Below is a small trained network, with its code and all its weights. Each question gives an input and a class and asks what happens when units are switched off, that is, made to give their printed mean instead of their output.

import numpy as np


def w(rows, s, z=0):
    codes = np.array(rows[::2]) - 128.0
    scale = np.full(codes.shape[1], s)
    scale[-1] = z or s
    return codes * scale


def norm(h):
    return h / np.sqrt((h * h).mean(-1, keepdims=True) + 1e-5)


def f(y):
    return np.maximum(y, 0)


def log_softmax(a):
    a = a - a.max(-1, keepdims=True)
    return a - np.log(np.exp(a).sum(-1, keepdims=True))


def net(x, mask):
    res = np.array(x, float).reshape(1, 2) / 4 @ E
    u = 0
    for l in range(3):
        y = f(norm(res) @ A[l][:, :-1].T + A[l][:, -1])
        res = res + np.where(mask[u : u + 3], y, B[l][:, -1]) @ B[l][:, :-1]
        u += 3
    return log_softmax(norm(res)[-1] @ U[:, :-1].T + U[:, -1])


A, B = {}, {}
E = w([
[112,144,108,204,76,69,172,65],'x0',
[237,91,1,187,128,94,192,80],'x1',
],0.0021)
A[0] = w([
[113,96,50,221,90,12,253,28,251],'L0N1',
[33,199,189,140,71,170,87,98,114],'L0N2',
[39,197,177,232,23,72,175,2,6],'L0N3',
],0.0049,0.0027)
B[0] = w([
[243,41,95,144,203,235,89,12,255],'L0N1',
[171,178,145,116,47,1,154,111,189],'L0N2',
[28,168,44,88,127,91,161,181,201],'L0N3',
],0.0048,0.01)
A[1] = w([
[121,144,33,205,151,97,230,42,125],'L1N1',
[171,177,253,145,75,81,111,228,3],'L1N2',
[192,199,243,91,71,47,99,191,53],'L1N3',
],0.0056,0.0049)
B[1] = w([
[53,151,187,175,53,74,202,181,247],'L1N1',
[211,190,208,68,48,74,46,34,200],'L1N2',
[208,146,174,134,96,129,95,2,253],'L1N3',
],0.0074,0.0052)
A[2] = w([
[181,154,68,130,166,32,117,222,2],'L2N1',
[15,237,197,77,85,56,91,163,7],'L2N2',
[119,254,182,52,158,69,113,184,9],'L2N3',
],0.0051,0.0031)
B[2] = w([
[46,85,175,25,81,119,112,241,148],'L2N1',
[135,42,26,159,240,255,123,165,250],'L2N2',
[220,6,186,66,191,224,66,219,195],'L2N3',
],0.0045,0.0021)
U = w([
[33,131,214,234,111,150,174,190,13],'0',
[53,244,134,230,236,151,25,191,2],'1',
[139,51,222,16,233,231,13,248,200],'2',
[231,227,237,15,16,30,28,16,251],'3',
[232,1,20,229,218,218,225,19,226],'4',
[11,161,30,156,29,17,240,163,240],'5',
[19,220,154,227,226,157,22,181,2],'6',
[37,247,172,236,238,171,29,181,2],'7',
],0.0068,0.0057)

Each question gives the input, the list of numbers given to net, and the class t.
The units are the neurons (one row each of A and B). Each row of codes is followed by its name. A weight is (code - 128) times the scale printed after its matrix; where a second scale follows, it is the last column's (A, B and U).
mask holds one flag per neuron, layer by layer. A switched-off neuron (its flag False) gives its mean, the last column of its row in B, instead of its output. The means were averaged over made-up inputs and are rounded, as every weight is.
A unit's drop is (log p(t) with every unit on - log p(t) with that unit switched off) / (log p(t) with every unit on - log p(t) with every unit switched off).
The circuit of an input: a set's keep is (log p(t) with only the set's units on - log p(t) with every unit switched off) / (log p(t) with every unit on - log p(t) with every unit switched off). Starting from all 9 units, units are removed one at a time, each time the one whose removal leaves the highest keep (on an exact tie, the one counted first), for as long as the keep stays at least 0.8.
units of the circuit, in order: the units of the circuit, biggest drop first
top k neurons: the k neurons with the biggest drops, biggest first
top k neurons in layer l: the k neurons of layer l with the biggest drops, biggest first
drop of u: that unit's drop, to one decimal
input [8,-3], class 5: units of the circuit, in order => (L0N3)
input [8,-1], class 5: top 3 neurons => (L0N3; L1N1; L1N3)
input [-8,3], class 2: top 4 neurons => (L0N2; L1N3; L0N1; L1N2)
input [-4,0], class 2: top 4 neurons => (L0N2; L1N3; L0N1; L1N1)
input [-2,1], class 2: top 4 neurons => (L0N2; L1N3; L0N1; L1N1)
input [6,0], class 4: top 2 neurons => (L0N1; L0N2)
input [-7,4], class 2: units of the circuit, in order => (L0N2; L1N3; L0N1; L1N1)
input [-1,1], class 4: top 2 neurons => (L1N2; L0N2)
input [4,-4], class 5: top 2 neurons in layer 0 => (L0N3; L0N2)
input [5,-1], class 5: top 2 neurons in layer 1 => (L1N1; L1N3)
input [-8,-1], class 2: drop of L0N2 => 1.7
input [8,-6], class 5: drop of L0N3 => 0.4
input [8,1], class 4: drop of L0N1 => 3.0
input [-6,5], class 5: top neuron in layer 2 => (L2N3)
